Each row has a hidden value; after the row comes its band, the name of the range that the value falls in. Each part has its own.
[  79 -326  -17   19 -266  302   51 -139 -116 -129  243  -96   19   11
  -92   -3 -456 -220   37  524   31  -82  237  219  130  211 -209   70
    9   98 -113   43  130 -129   88] => K
[-132 -289  -14  -22 -219  302 -366 -200  -80  -59  104  -96   15   52
  -82   25 -316 -184  -88  339   17 -143   -2  251  123  189  -14  138
 -192  282   86   94  250 -141   75] => A
[-127  -19   50 -103   64   42 -148  -73   86  132   -3    5   42   54
   18   35   80  -92  -10 -208  -36  -58  -85    4  -47   13   97 -103
  -34   32  184   42   -4  -25  -13] => A
[  49 -106   29    2 -170   22  -34 -140   81  -70   80  -56   -4  -46
   42    1 -118  -76  -42  214  -12   33   85   11   -1   56  -71   69
  -35  120   -5 -126  178  -14  -53] => F
[ -60 -127   62  -57  -22  151 -117 -110  -37   68   69    7   -5    7
    6   23 -168 -124   -7   57   10 -114   66   94   63  108  -16  -61
   13   82  120   66   85  -71   29] => R
[-121  108   -1   44 -101 -104   52   26  235  130   41  -29  145   97
   30  -65  249    0   30 -206 -116  123  -85 -138 -185 -143  106  -93
  -56 -133   68 -192 -127   12 -147] => R
[-194 -256   38   68 -168  226 -398  -72 -139  160   91  -18  -44  -31
  -72  103 -200 -111  -24  117   13 -192   33  165  204  192  -56  -35
  -97   91  110   41   68 -135   54] => W
[-128   29  129   41   47  -56 -180  -28    7  265  -37   97  -85 -131
  118   67   13   22   -4 -233   15  -97   30  -94   72   36   24 -189
   87  -42  182  -87    3  -19  -83] => J
[ -87 -162   58   72 -154   89 -248  -46  -53  137   84   -5  -41  -64
  -13   85  -83  -54  -18   86  -15 -104   89   58  149  124  -94  -53
  -36   38   66  -70   61  -73  -13] => A
[ -95 -276    7 -204   66  426  -38  -96 -152   55  183  -23  102  210
 -171   26 -281 -317   84   82   -4 -229   65  307   78  197  -16 -128
   21   36  135  374  -71 -157  214] => D
[  40 -226   62 -152  127  306  206    7 -172  141  213   41   40   90
 -118   74 -242 -269  177   -1    9 -202  230  181  123  196 -163 -285
  229 -171   45  286 -215 -112  178] => K
[  82 -236   28  -39  -74  274  208  -82 -128   -6  217  -20   13    6
  -55   -1 -409 -224  110  280   49 -115  251  154  100  183 -178 -113
  164  -43  -56  122  -23 -117   96] => Z
[  65   17   25  -18 -108 -105  114  -87  202  -42   50  -49   48  -20
   75  -27   73  -36   -7   33  -52  124   34 -108 -124  -50  -21    8
    2    4  -12 -191   68   40 -112] => F
[-131   84   97   17   37 -140 -168  -44  126  212  -73   58  -45 -104
  129   53  144   40  -27 -299  -10   -8  -72 -153  -36  -36   87 -132
   19  -25  173 -145    9   20 -128] => W
[-148  -14   67   21   -3  -21 -152   42   52  265   32   35   19    0
    2   80  173  -22   36 -264  -63  -61  -15  -55   28   13   12 -192
    8 -122  137  -64 -135  -25  -49] => J
[  29 -183  -11   91 -311   26 -104  -49   70  -22  150 -103   31  -14
  -53   50    3  -59  -22  264  -77   40  109   35   60   71 -162   75
 -105   39  -83 -198   82  -30  -51] => R
[  62  157   61 -137   78 -229  117 -137  320  -39  -73  -13   37  -24
  166  -32  222  -14  -46 -217  -44  161  -96 -203 -247 -134  114  -13
   15   54  100 -168  101  109 -153] => F
[ -53  103   43   16  -81 -237 -115  -63  276   75  -60  -35   19  -62
  118   28  292   55  -61 -204  -70  134 -119 -199 -141 -104   71   -2
  -85   20   80 -277   64   71 -180] => J
[  73   15   48 -100   40    4  250 -112  122  -27   59    0   43    3
   83  -59 -108 -115   47   -9   10   47   70  -56 -127  -11    8  -83
  126  -21   33  -22   21    4  -46] => K
[  26 -413  -66  -54 -275  487   11 -244 -162 -242  262 -147   63   98
 -142  -61 -671 -328   12  671   73 -129  169  358  104  262 -136  160
  -66  241  -88  202  223 -197  166] => Z
[  90   23   74  -57    6  -52  178 -123  120  -19   36   17   -9  -66
  124  -37 -100  -65   12   23   15   51   97  -88  -84   -7  -20  -59
  123   13   33  -94   89   22  -77] => D
[  -4   37   58 -129  106   12  163  -75  117   62   37   25   64   53
   58  -38    4 -112   52 -156  -20    8   15  -45 -123  -27   62 -141
  103  -52  111   32  -45    1  -27] => D
[ 102  111   15 -116   31 -110  371 -121  275  -96   29  -38   95   26
  120 -105   15  -90   42  -71  -14  174  -12 -153 -278 -113   70  -43
   98  -40   -5 -114    8   54 -114] => Z
[-130   43  -45   26 -175  -56  -19  -22  252   42   54  -90  170  138
  -13  -69  226  -37   -7  -94 -123  135 -132  -79 -197 -123  111   10
 -153  -42   44 -178  -56   -6 -124] => R
[-107   -9  141   40   46   21 -159  -54  -64  246  -10  111 -100 -133
  119   44 -130   -8   -2 -132   43 -143   97  -37  120   78   -3 -189
  122   -9  188  -33   48  -49  -55] => A
[  42  -12   22   32 -110  -54  188   30  131   79  125  -20   79   24
    4   -8  101  -50   77  -20  -79   82  110  -89  -69  -32  -82 -112
   68 -168  -41 -160 -125    8  -82] => D
[-125   57   73   18    1 -113 -148  -18  131  202  -34   31   -5  -51
   82   49  181   21  -12 -266  -42    3  -63 -128  -39  -37   66 -127
   -7  -49  144 -142  -31   12 -111] => J
[-139   84    9  -51   20    9  109   14  168  149   54    1  164  159
   -1  -76  161  -76   65 -257  -90   45  -78  -65 -181 -106  140 -164
    5 -149  127  -23 -179  -21  -67] => F
[-178   32   46   53  -52  -85 -173   27  125  234   -3   14   32   -9
   29   54  218   13    8 -277  -68    5  -85 -108  -38  -39   63 -139
  -43 -101  125 -145 -107   -9 -102] => W
[  77  -39   97 -104  137  143  318 -111  -55   50   91   72  -25  -51
   91  -50 -372 -169  107   19   95  -94  193   15   -9   91  -47 -211
  283  -69   61  126  -21  -59   28] => Z
[-125   24   86   17   10  -62 -164  -16   75  218  -17   45  -21  -58
   69   60  117    1   -4 -236  -28  -43  -26  -86    9    3   37 -147
   15  -45  154  -98  -31  -10  -81] => J
[  63  -46   45  -74    7   61  224  -78   61    9  106   -1   45   16
   36  -33 -132 -133   69   34    0    4  116   -7  -61   31  -45 -107
  128  -56   15    6  -25  -23  -11] => K
[-141 -210   30  -10 -111  217 -290  -90  -82   97   90  -26    5   29
  -65   62 -163 -138  -22  102   -9 -157   29  162  130  151  -28  -27
  -84  107  116   77   77 -113   55] => A
[-227   60   25   -1  -12  -66 -179  -19  173  200  -35   -5   71   48
   33   16  226  -14   -6 -333  -62   24 -192 -101 -124  -74  171 -108
  -94  -57  171  -98  -92   -9  -99] => W

New part:
[-118 -326 -113  281   10  -95  -28  203   61 -278 -233   77 -120  118
 -199 -215   53 -206  127 -104 -244   -6  -16   69 -123  388 -139  199
   82  -72  104 -297 -137 -266  -43] => Y
[  26  147  150 -107  212  131  -60  -18  -92  126  -36 -265   93 -170
   83  213 -131 -106  -91  150   61   14  107   49  -91   68  -50 -167
    4  -47  181   84  213  199   73] => Q
[ -75 -129 -226  281  -91   78 -200   32   42    9  -58 -136   26   92
  -20 -336  177   54  208  310    6 -159  -76  227 -126  262  136  106
  -58  139  138  168  227 -157  362] => U
[ 200  337  153 -192  305  152  -26  -72 -135  137   21 -214  125 -142
  160  147 -102   13 -129  230  277   29   83    4  -38 -216  -27 -269
  -50   20   73  183  173  290   36] => Q
[ -22   58   41  105   89  123  -98   43   50   43  -16 -170  -47  -35
  -10  -89   63  -19   55  220   82  -55   61   79 -114  105  -22  -82
  -14  -25  117  174  155   28  190] => Q
[  76   38  -24   83   -9   -3  -21  -95   12  -36  -54   25  150   46
  -41  -15   69  -60  129   27   77   20   -2   85   -8  -63  169   38
  -68  113  -21 -111   76  -12   18] => C
[  23   73   81   73  -12   68   19 -144   79   75   35  -24   47  -64
  -35   76   94 -117  104   74   77   -6  129   -8    8 -137  120  -55
  -21   16   -5  -42   85   56   19] => G
[ -12 -110   19  170  -60  -61  -10   26   67 -148 -109   46  -27   40
 -132  -27   70 -158  183  -87  -92   21   51    2  -24   94   57  107
  -37    8   -1 -231  -41 -129  -44] => Y
[ -56  -19  107  120   65  103 -118  109   28    6  -57 -251 -169 -115
  -19  -13    9  -93   68  165  -45  -53  158  -16 -118  223  -91  -64
  -16 -116  174  106  134   -5  152] => Q
[  84   71   87   23  -16  -64   26  -47   37  -70  -32   69   80   34
  -67   64   46 -103  177  -63   40   43    1   -3   49 -132  132   18
 -109  110  -88 -185  -29  -16  -68] => V
[ 195  247  122  -17  122   32  110 -154   75  -22   41  143   92   35
  -40   20  107  -42   44   11  282   81   77  -45   52 -407   96 -132
  -45   49 -164  -60  -62  121 -130] => C
[ 221  222  -11 -233  308  111 -127  -45 -349  124 -100 -347  264 -165
  275  160 -236   26 -154  265  150   -1   -5   91  -65   -1   10 -170
  -89  131  206  103  283  257   86] => U
[ -70  -44  -66  191  -12   95  -77  -23   91   49   -5  -76   -5   15
  -49 -157  141  -49  122  209   34  -90   30  122  -89  100   60    4
   11   30   88  100  136  -48  203] => U
[ 124    3   74 -128  136  -31  -39  -36 -254  -33 -185 -207  172 -173
  102  315 -240 -194  -35  -71 -113   78  102  -38  -12   99   18   -1
  -59   23  152 -289  106  107 -135] => C
[-154 -300 -219  203  282   60 -110  310  -79 -153 -260 -145 -121   58
  -50 -323  -59 -132 -125  183 -195  -89  -59  191 -276  583 -376   57
  211 -136  332    0    3 -143  126] => U
[-106 -213 -177  294 -197  -39 -118  -20   85  -86 -116   15  127  129
 -143 -171  149  -79  271   31 -118  -56  -78  218  -78  270  230  231
  -58  145   67 -142  142 -221  183] => C
[ 115   48  159  -75  225  -63  109   69  -57 -155 -126   57  -25  -44
  -51  140 -104 -214  -39 -158  -18  110   87 -118    4  -80 -166  -68
   26  -78  -15 -295 -188   54 -277] => V
[ 151  101   56  -41   49  -11  -18 -106 -104  -17  -77  -68  173  -61
   42  156  -55  -90   73  -12   60   57   59   -1   24 -102  143  -14
 -107  100    7 -168   89   78  -63] => C
[ 180  245  195 -182   92  -35   65 -154  -69   27   -9    9  261  -62
   22  322  -91 -123   59 -103  127  123   23   -9   85 -276  176  -89
 -126  134  -86 -202   52  175 -150] => V
[  -3  -37  -15   94   61   44   -8  -43   10    3  -62  -45   39  -31
  -31   -9   36 -130   45   73   -7  -19   71   43  -52   46   10   -5
   32   -3   78  -80   57    0   18] => G
[ 105   88   -1   65   60   32   15 -100   23  -15  -22   36   90   25
  -22  -44   84  -51   71   75  138   13   43   31   -5 -155   93  -35
  -30   67  -36  -53   33   33  -11] => C
[  16  -22   32  133 -134  -50  -33  -71   68  -67  -54   27   99   37
 -101   41   86 -112  238  -63  -26   25   21   55   13    7  219  103
 -113  106  -35 -187   65  -83   20] => Y
[   7   52   29   54  169  117  -97   76  -26   26  -61 -202  -37  -55
   28  -65   -9  -35  -15  217   63  -44   56   70 -128  138  -90  -99
    6  -41  158  146  143   56  149] => Q
[  85   80   62   49  -27   14   -2 -137   14   13  -15  -19  105  -37
  -19   91   60  -92  133   19   73   23   90   -3   30 -136  176   -8
  -82   75  -28 -112   84   35  -13] => C
[-21 -48 -37 148  21  62 -31 -32  44  10 -39 -54 -16 -18 -37 -85  93 -96
  87 134   5 -56  76  43 -55  50  22  -2  20   1  72 -16  67 -33  78] => G
[  -2   98  140   28  144  128  -66   41   19   60  -17 -209  -65 -110
    6   52  -11  -75   -3  171   65  -18  131    8 -101   75  -73 -137
   -3  -89  132  131  140   98  111] => Q
[  47   -2   16   64   78   -9   32  -34   17  -77  -90   47   90   21
  -72   19   21 -138   48  -38   19   46   36   42  -34  -13   27   15
   14   15    8 -180  -12   -4  -77] => C
[   8 -126   -6  168   -4  -53  -10   58   26 -169 -137   26  -68   28
 -106  -66   44 -154  133  -63  -96   15   71  -26  -39  116  -14   92
  -12  -26   26 -227  -72 -126  -66] => Y
[  64  -33  -22   90   -1  -45  -34  -13  -24 -110 -118    8   97   38
  -54  -12   20  -97  127  -32  -11   30    2   52  -21   45   98   77
  -66   80   11 -190   26  -59  -25] => Y
[  58   13   52   67   29   10   18  -65   12  -36  -55  -12   27  -42
  -37   56   34 -135   84   -4   16   23  109  -32   -5  -56   55   -8
  -20    1    9 -148   14   10  -59] => C

[-111  -76    0  359 -169 -152   25 -259  129  -34   30  314  -50   78
 -186   26  143  228  -87   73  150  -45  -11   61  133  -56  145   62
  220   48   61  -62  -25  111   69] => T
[-135   13   42   77  -86 -126   -1  -93  -39  -25   33   31 -132  -41
  -51   35  -66  -27  114    3  135  123 -112   49   44  -48   84  135
  -24  -39   40   52  -35   25  138] => N
[ 246 -175   41 -283 -228  -92  217 -103    0  261  -84 -278  368  -21
 -149   40  170   51  -45   48 -349  107  307 -387 -174  -97  104   67
 -170   34  -51  197  -43 -117 -101] => X
[ 156  -11   75 -409  379 -192  148  152   80   15  188 -343  263 -323
  -28   68 -341 -336   35  362   45 -102 -163 -285   26  213 -377 -460
 -179 -119 -108   86  123  -44  306] => N
[  70    6  197 -335  -84  -58   83   66 -138  143   90 -363  154 -139
 -184   46  -76 -331  -52  -66 -118   64  304 -209 -186  -59 -310  112
 -320 -145   49  174  118 -299  -10] => L
[-191  118  103  318  -60  -92  -64 -219   84 -134  217  219 -105   58
 -259   83   85 -111 -258  -53  255 -211  160  159   94   29 -192   33
  179  -91  224 -147  158 -150   33] => L
[-223   30   -8  484   -1  -68 -108  -36   80 -162  284  285 -202   39
 -178   -4 -152  115 -110  -29  421 -219 -281  189  366  111  -38 -123
  166 -184   62  -70   77   52   85] => N
[ 120 -136   42 -265  -52 -140  143   62  -89  194  -57 -256  114 -190
  -17  -11 -149  -25  241   93 -112  213  -82 -225  -56 -102   22   84
 -275  -45 -176  238 -115   74   99] => T
[  -9  -63  -96  249  171 -128   38  -81  118  -57  141  150 -101 -107
  -54  -22 -146  120  212  130  242 -120 -401   57  325   50   60 -130
   96  -86 -175  -53 -161  340  115] => X
[  66  -33  -79   93 -111 -121   72 -198   62  102   23   25  102   -2
  -43   61   73  129  -16   27  -19  -32  -15  -59   62  -47  176   36
   47  -16  -40   59  -62   50  -33] => T
[  12 -102   30   47 -199 -100   98 -198   52   56  -54   19   46   49
 -158   28  189  107   56    0  -82   96  103 -118  -24  -71  217  147
   42   62   38   35 -121   45  -11] => T
[  15  -86 -153  339 -253  -69   24 -220  -32  138   49  164    5   86
  -40  -15   46  309   26  -98   34   -7  -83   55  214 -185  259  207
   23  -94 -138   76  -98  123 -148] => E
[ -78  -80   -7  272 -409  -60  -24  -45  -94  160   60   99   24   91
 -135   -9  -19  274 -178 -159   71   37   43    0   97 -143  140  200
  -78 -132   13  214   82 -137 -105] => H
[  15  -54  -49  100 -293  -73   92 -388   32   71 -142   47  -23  134
  -91   62  369  145  161 -122 -177  176  159  -36  -71 -168  463  372
  104  130   58  -13 -259  107 -133] => X
[  56  -43   37 -130  -60 -136  104  -93   32   70   14 -128  147  -62
  -80   68   16  -45   -9  102  -65   55   60 -171  -54    7   40  -28
  -53   -1   20   90    6  -59   83] => H
[  50   40   77 -233 -220  -90   88 -164  -63  126  -17 -246  184    9
  -78  122  137 -161 -102  -57 -202  127  330 -173 -223  -73   56  172
 -127   -4  140  125   68 -287  -40] => B
[  21  -89  -72  243  -77  -83   90 -333  153  -39   29  167   10  108
 -162   25  256  167   75   25  -15  -56   12  -36  148  -27  274   64
  217   63    0 -134 -182  193  -60] => E
[ 144   -2  -31 -220  326 -247  159 -115  179    1   63 -117  190 -250
   35  104 -123 -160  109  384   31  -82 -183 -164   34  125 -111 -324
   39   30 -113  -27  -34  159  277] => T
[ 138   83   81 -209   94   -2   97 -130  122  -41  211 -292  236    6
 -234  131  166 -322 -178  -35 -129 -227  299 -234  -57  204 -124 -186
   17  -81  181  -84   59 -257 -112] => L
[ -11  -89   63  137 -256  -51   26   14    4   93  157   -8  174   69
 -241   11   -7  129 -312  -48   33 -104  144 -149   82   19  -47  -63
  -47 -139   77  143  184 -241  -61] => N
[-113  143   55   35  388 -182    0 -102  152 -230  236   45 -117 -187
  -68   96 -185 -319   76  238  323 -179 -242   98  160  194 -268 -272
  133  -75   56 -187   43   96  317] => B
[-120  -67  -38  406 -189  -12  -69   43  -19   11  197  157 -119   63
 -162  -51 -136  258  -52 -156  256 -104 -239   72  318   12  114   21
    4 -211  -34  104   -4   38  -73] => H
[ -82   32 -110  339  205 -111  -11 -178  201 -180  173  225 -182  -32
  -60   33  -41   81  168   93  305 -192 -409  135  341  153  162 -170
  263  -48  -39 -172 -178  324  109] => T
[  58  -34  155 -234   42 -161  120   -3   61   31  125 -185  264 -118
 -193   82  -59 -216 -215  216  -32  -61  206 -256  -93   90 -301 -220
  -82  -45   92   64  217 -241  179] => B
[  78  -60 -100   91  -90 -131   86 -200   27  120    0   29   68  -31
  -11   35   37  140   95   39  -22   21  -73  -37   87 -106  182   95
    7  -19 -120   63 -118  138  -23] => X
[  19  -49  186 -146  -24   40   30  227 -125   53  222 -310   21 -104
 -275  -44 -185 -237   27 -164   35  -38   74 -174   49   48 -294    8
 -311 -263    0  148   47 -189  -66] => L
[-176  145    1   33  336 -214  -11 -172   93 -232   91   78 -276 -195
   79   92 -175 -260  340  214  314   50 -401  184  128   99   -4  -66
  127   10   12 -160 -129  261  376] => N
[ -24  -15 -130  221 -112 -128   64 -429   64   -7  -66  176  -99   76
    1   55  234  138  226   -3  -19  103  -52   91   85 -156  387  274
  179   95  -34 -109 -252  249  -24] => E
[  59  -83  -51  234  -15 -117   98 -278  233  -35  100  178  132   68
 -204   53  204  163 -126  132   33 -207   35  -86  161   70  118 -154
  258   43   28 -127  -43  109   -9] => X
[-167  -20  -54  439 -429   -6  -90 -130  -86   68   76  197 -151  176
 -121   -5   53  305  -90 -290  145   32  -44  140  175 -134  309  306
   23 -135   63  128  -23  -58 -173] => H
[ 121  -19  180 -273   22   -8  101   86   -5   55  207 -352  233  -79
 -291   45  -18 -310 -160  -36 -102 -132  290 -290  -72  116 -321 -135
 -198 -163   91   74  129 -298  -60] => L
[  -7  -37  -16  126   95  -54   33  -15  116  -81  181   -2  -21  -32
 -146   10  -71   23   63   37  152 -138 -224  -65  231  158   62 -187
   69 -101  -14  -29  -77  107   47] => H
[ 152  -49 -160   55  -51  -95  101 -198   27  148   42  -49  133  -28
   23   39   29  126  104   10  -77  -33  -89  -76  126  -81  207   50
  -17  -61 -165   66 -140  133 -104] => E
[-124  198   68   11  330 -127  -19 -178  102 -228  193   -4 -209 -151
  -73  108  -71 -400  175   79  259 -121 -139  149   86  132 -192  -66
  112  -64  101 -214  -57   91  201] => L

[-157   38 -134   92  -71 -106   99 -134 -147  -21   20  -60 -148   10
  -57   52   -6   66  161 -242   51 -179  108    0 -122   48  -68   10
  -44  -71 -110 -145   42  131    6] => (27)
[  -6   79   45  -79  115 -102 -250  -23 -140 -264   33   13  117   40
  162  -57 -136  118 -264  145  -39   89   38   -1  116  -61  365  -31
   47   70  142  135   25   33    5] => (23)
[ -50   23  -63  140   31 -214  264  -92  -80  -86   63  -58   26  122
   34  179 -146   47   80 -124   20  -88  347   66  183  110   12  -66
  -88 -190 -300 -219  -12   27  153] => (13)
[ -41  -76  -50  175  211 -423  330   20  116 -114  -69   34   86   57
  200   -4 -274  119 -183  210  -51  354  291  137  538  132  604   52
  -95  -62 -136  105  113 -409  144] => (13)
[  26   61  -42    4   21 -103   48  -10 -137 -153   70    9  138   15
   54   51  -76   83 -147  -61   35    2   88   -1   81   51  147   -5
   -4  -98  -79  -86   48   36   51] => (17)
[ 510   71  143  -93  260  -24   47  305   88 -226   39  270  648  -67
  203   44 -184  117 -714  387   87  505 -154  -11  609   43  522  180
  -29  -81  -84    9  189 -430  138] => (17)
[-106  -47   -8   29   12 -163  221  -54  -58 -173   55  -19 -290   41
  284 -182 -235  196   -5   18  -72  -58  264  211  203  104  390 -106
 -100 -173  -23  256  160  -45   28] => (20)
[ 316 -159   53 -123  -63  -39  120  -63   -5  -37  114  137  275  -50
 -168  195  107  -56 -263  -26  175  143  -54   55   61   27 -107    5
 -122   80 -186 -192  252   36   95] => (17)
[-107  -86  -68  -24  -68 -267    1 -267 -175 -113   78 -106  -30   99
  -74  148    3  -35   30 -146   -6 -111  281  102  -73   40  -22 -174
  -21   72 -104 -123   22  260   74] => (27)
[ 256   67  101  -41    6  264  -15   18   61   33   -1  180 -160  -54
   26   -5  -41   93   37   39  143 -126 -178   52  109  -54 -196  148
 -191  -36 -146  -57  210  -23   21] => (20)
[ -82  194    8   68  181   65 -169  121   13 -123 -120  101 -193  -62
  266 -272 -220  263  -71  194  -18   73 -178  -39  191  -77  446  226
  -30  -13  192  278   96 -248  -83] => (28)
[-122   19   18 -148  -32 -175 -387 -292 -317 -269  124 -150   38  162
  -14  132  -10  -25  -63  -72  -58 -204  253   36 -182  -82  -19 -266
   76  171   71  -57  -98  472   35] => (17)
[ 185  -69    9    1  144 -221  280  191   55 -205   35  156  335  -83
  210  -97 -178  166 -513  212   32  455    3   67  441  124  669   97
  -40 -111   -8  167  244 -405   70] => (17)
[ -60 -135  -20    5  -92 -145  -91 -396  -53   75    4  -62 -205  112
 -275  283  113 -141  285 -160   87 -216  191   90 -163  -67 -440 -101
 -150  263 -212 -274   53  325   90] => (13)
[ 314  102   73  -86  -65  324  -93   37  -62    7   87  170  138  -81
 -153  148  107   26  -66 -112  234 -135 -280 -107 -104  -77 -393  150
 -114  -30 -162 -284  154  136   13] => (23)
[-102    2  -84   21  -83  -62  -65 -212 -127    7    5  -44 -153   20
 -147  106   68    0  168 -195   75 -187   43    5 -188  -27 -206    1
  -63   91  -83 -170   52  217   -1] => (27)
[ -63  129  -59   50  -43   12 -166 -231 -161   23   -1  -68 -135   94
 -156  224   31  -35  278 -212   66 -345  102  -31 -155  -56 -418   -3
  -61   40 -201 -341  -79  313   57] => (30)
[-150  198   17   -8   60   99 -326  -60 -154 -161  -25  -15 -273   35
  170 -147 -141  181   93   20  -30 -222  -35  -34  -65 -117  115   36
    0   14  153  140  -15  142  -73] => (28)
[  36   66   25   31  222  -67  -91  152   97 -134 -123  164   38 -101
  222 -231 -183  216 -310  316    8  359 -210  -17  325  -51  625  245
  -36   96  200  307  193 -406  -48] => (23)
[ -72  -97  -14   35  -17 -282   59 -281 -108  -98   79 -103  -20  176
  -71  254  -58  -60  101 -100    3 -122  406  117   56   34 -110 -197
  -88   49 -236 -203  -16  233  152] => (13)
[ 421    3   33   82  143   36  222  128  248  148 -108  275  257 -112
  -99  179  -20    0 -191  169  208  301 -227    3  427   31  -38  341
 -211   18 -321 -260  251 -419  138] => (30)
[ 147    7   69  -36  -68  206   22  -88   19   48   20  111 -300  -27
  -11    2  -14   72  166  -59  124 -231  -77   96   -4  -37 -274   66
 -206  -24 -154  -53  208   94   12] => (20)
[ -88  135  -68   95   71  -27  132  150  -83 -162   11   53  -30  -67
  222 -198 -181  256 -124  -16   18   58  -38  -43  129   57  426  129
   -8 -220   61  144  106 -188  -44] => (23)
[ 240   23   56  -77   17  112 -120  -10   -3  -18   11  149  150  -64
 -112  103   63   13 -158   33  161   58 -214  -51   22  -76 -120  141
  -91  117  -71 -146  167    3   22] => (17)
[ 406   81  148  -83  186   75   47  259   65 -205   49  241  368  -68
  241  -50 -198  162 -517  303   77  314 -145   18  476   25  421  146
  -66 -131  -50   87  210 -324   87] => (28)
[-236 -150  -20  -29  -50 -435  -98 -454 -236 -206  125 -236  -96  272
  -55  259  -61 -101  133 -124  -99 -209  602  179  -65    9  -57 -397
  -18  152 -133 -125 -104  459  149] => (13)
[  20   84   22  -32  149 -171  -18  113 -128 -327   68   29  227   23
  292 -117 -233  194 -394  161  -60  196  110   20  286   45  606  -25
   57 -125  101  189   51 -131   37] => (23)
[ 167 -128    4  -77 -114   18   33 -143  -22   41   62   98   47  -62
 -232  157  161  -48  -44 -122  184   -3 -109   20 -124  -25 -255   42
 -131  142 -135 -193  226  123   28] => (17)
[ -14   94   13   99   93   24 -246 -206   45  107 -136   28 -184   81
 -159  198   -4  -38  279   22   93 -148  -18  -36   23 -148 -336  143
 -143  230 -160 -241  -16   77   62] => (13)
[  97 -331    0  -74   69 -534  262 -118   45 -192   57   38  268   17
   70   45  -91   -9 -466  208  -37  483  276  243  377  137  615 -139
  -61  155  -35  167  263 -211  135] => (27)
[ 114  -66  -47   72   28 -132  182  -75   74   67  -47   86   31  -26
 -102  137   -4   -7  -16  -10  111  101   17   60  171   49  -26  118
 -145   47 -220 -177  167 -130   92] => (30)
